Here is a tiny trained network, its code and every weight. The questions are about switching its units off for an input and a class, where a switched-off unit gives its printed mean instead of its output.

import numpy as np


def w(rows, s, z=0):
    codes = np.array(rows[::2]) - 128.0
    scale = np.full(codes.shape[1], s)
    scale[-1] = z or s
    return codes * scale


def norm(h):
    return h / np.sqrt((h * h).mean(-1, keepdims=True) + 1e-5)


def f(y):
    return np.maximum(y, 0)


def log_softmax(a):
    a = a - a.max(-1, keepdims=True)
    return a - np.log(np.exp(a).sum(-1, keepdims=True))


def net(x, mask):
    res = np.array(x, float).reshape(1, 3) / 4 @ E
    u = 0
    for l in range(3):
        y = f(norm(res) @ A[l][:, :-1].T + A[l][:, -1])
        res = res + np.where(mask[u : u + 8], y, B[l][:, -1]) @ B[l][:, :-1]
        u += 8
    return log_softmax(norm(res)[-1] @ U[:, :-1].T + U[:, -1])


A, B = {}, {}
E = w([
[87,41,99,106,234,158],'x0',
[189,166,38,152,141,75],'x1',
[111,175,140,174,254,103],'x2',
],0.005)
A[0] = w([
[69,61,93,125,175,157,126],'0.n1',
[119,137,139,62,196,136,67],'0.n2',
[199,161,75,174,70,123,120],'0.n3',
[112,120,217,28,67,182,2],'0.n4',
[153,176,197,125,111,175,18],'0.n5',
[124,43,2,67,167,202,7],'0.n6',
[68,56,144,103,141,127,127],'0.n7',
[146,66,82,67,150,177,11],'0.n8',
],0.0062,0.0027)
B[0] = w([
[122,17,181,78,120,135,241],'0.n1',
[129,121,135,51,101,125,176],'0.n2',
[111,164,71,144,70,76,253],'0.n3',
[129,176,111,105,245,133,224],'0.n4',
[125,108,133,95,110,77,163],'0.n5',
[145,73,254,103,80,74,248],'0.n6',
[151,84,130,175,86,163,215],'0.n7',
[134,109,221,107,69,77,187],'0.n8',
],0.0061,0.0037)
A[1] = w([
[86,115,122,111,179,255,49],'1.n1',
[108,149,119,92,110,207,111],'1.n2',
[126,86,91,158,179,127,33],'1.n3',
[123,66,138,79,166,161,185],'1.n4',
[93,151,147,131,105,199,70],'1.n5',
[82,157,188,129,153,141,129],'1.n6',
[108,96,185,89,118,135,186],'1.n7',
[144,67,159,130,180,124,4],'1.n8',
],0.0088,0.0019)
B[1] = w([
[199,96,2,208,146,115,178],'1.n1',
[135,135,47,125,185,168,151],'1.n2',
[105,146,147,59,142,156,152],'1.n3',
[113,98,76,225,123,190,247],'1.n4',
[119,211,91,184,217,140,148],'1.n5',
[152,122,105,41,123,161,185],'1.n6',
[123,196,138,132,159,172,255],'1.n7',
[91,133,93,157,115,221,209],'1.n8',
],0.007,0.0056)
A[2] = w([
[155,197,72,175,100,71,119],'2.n1',
[194,114,88,88,1,63,65],'2.n2',
[137,150,159,128,35,121,35],'2.n3',
[80,115,126,74,65,116,53],'2.n4',
[126,161,97,89,86,217,69],'2.n5',
[126,121,122,165,52,111,5],'2.n6',
[94,112,154,87,226,132,197],'2.n7',
[69,168,110,254,146,178,33],'2.n8',
],0.007,0.0022)
B[2] = w([
[118,8,243,132,135,80,252],'2.n1',
[146,110,40,42,86,145,254],'2.n2',
[172,161,84,47,99,118,187],'2.n3',
[154,168,132,196,183,84,156],'2.n4',
[106,156,89,150,238,40,192],'2.n5',
[169,140,149,82,109,123,169],'2.n6',
[140,232,151,107,78,176,196],'2.n7',
[181,121,3,227,226,94,205],'2.n8',
],0.0059,0.005)
U = w([
[155,128,180,195,178,38,133],'0',
[114,46,206,141,96,206,164],'1',
[79,151,143,163,101,136,21],'2',
[134,131,41,191,205,224,160],'3',
[178,132,116,66,37,64,179],'4',
[127,254,157,94,179,144,143],'5',
[63,141,90,110,112,128,2],'6',
],0.014,0.0073)

Each question gives the input, the list of numbers given to net, and the class t.
The units are the neurons (one row each of A and B). Each row of codes is followed by its name. A weight is (code - 128) times the scale printed after its matrix; where a second scale follows, it is the last column's (A, B and U).
mask holds one flag per neuron, layer by layer. A switched-off neuron (its flag False) gives its mean, the last column of its row in B, instead of its output. The means were averaged over made-up inputs and are rounded, as every weight is.
A unit's drop is (log p(t) with every unit on - log p(t) with that unit switched off) / (log p(t) with every unit on - log p(t) with every unit switched off).
The circuit of an input: a set's keep is (log p(t) with only the set's units on - log p(t) with every unit switched off) / (log p(t) with every unit on - log p(t) with every unit switched off). Starting from the 12 units with the biggest drops (on a tie, the unit counted first), units are removed one at a time, each time the one whose removal leaves the highest keep (on an exact tie, the one counted first), for as long as the keep stays at least 0.8.
units of the circuit, in order: the units of the circuit, biggest drop first
most important unit: the unit with the biggest drop
top k neurons: the k neurons with the biggest drops, biggest first
top k neurons in layer l: the k neurons of layer l with the biggest drops, biggest first
drop when u is switched off: that unit's drop, to one decimal
input [-2,7,7], class 0: top 2 neurons => [2.n1 1.n4]
input [1,8,8], class 5: top 4 neurons in layer 1 => [1.n4 1.n3 1.n1 1.n8]
input [-6,2,8], class 0: units of the circuit, in order => [2.n1]
input [-4,7,2], class 4: units of the circuit, in order => [1.n4 1.n7]
input [-7,3,6], class 0: top 2 neurons => [2.n1 0.n6]
input [-4,-5,-6], class 5: top 2 neurons => [1.n4 0.n1]
input [-1,2,4], class 0: top 2 neurons => [0.n1 0.n4]
input [6,-6,-8], class 3: top 4 neurons => [0.n4 1.n4 1.n7 2.n1]
input [-8,-6,-8], class 5: top 2 neurons in layer 0 => [0.n4 0.n6]
input [-1,0,7], class 5: top 2 neurons => [1.n4 0.n1]
input [-4,7,5], class 0: top 2 neurons => [2.n1 0.n6]
input [-2,-1,3], class 5: top 3 neurons => [0.n3 1.n4 1.n1]
input [-4,0,6], class 0: top 2 neurons => [0.n1 0.n4]
input [-4,6,3], class 4: top 2 neurons => [1.n4 1.n7]
input [-5,1,6], class 0: top neuron in layer 0 => [0.n6]
input [-2,3,3], class 0: top 3 neurons in layer 0 => [0.n6 0.n1 0.n8]
input [-5,1,5], class 0: top 2 neurons => [0.n6 0.n1]
input [-2,-1,5], class 5: drop when 1.n4 is switched off => 0.2
input [7,-1,0], class 1: drop when 0.n6 is switched off => 0.5
input [5,-2,-1], class 1: drop when 0.n6 is switched off => 0.3
input [-4,6,5], class 0: most important unit => 2.n1
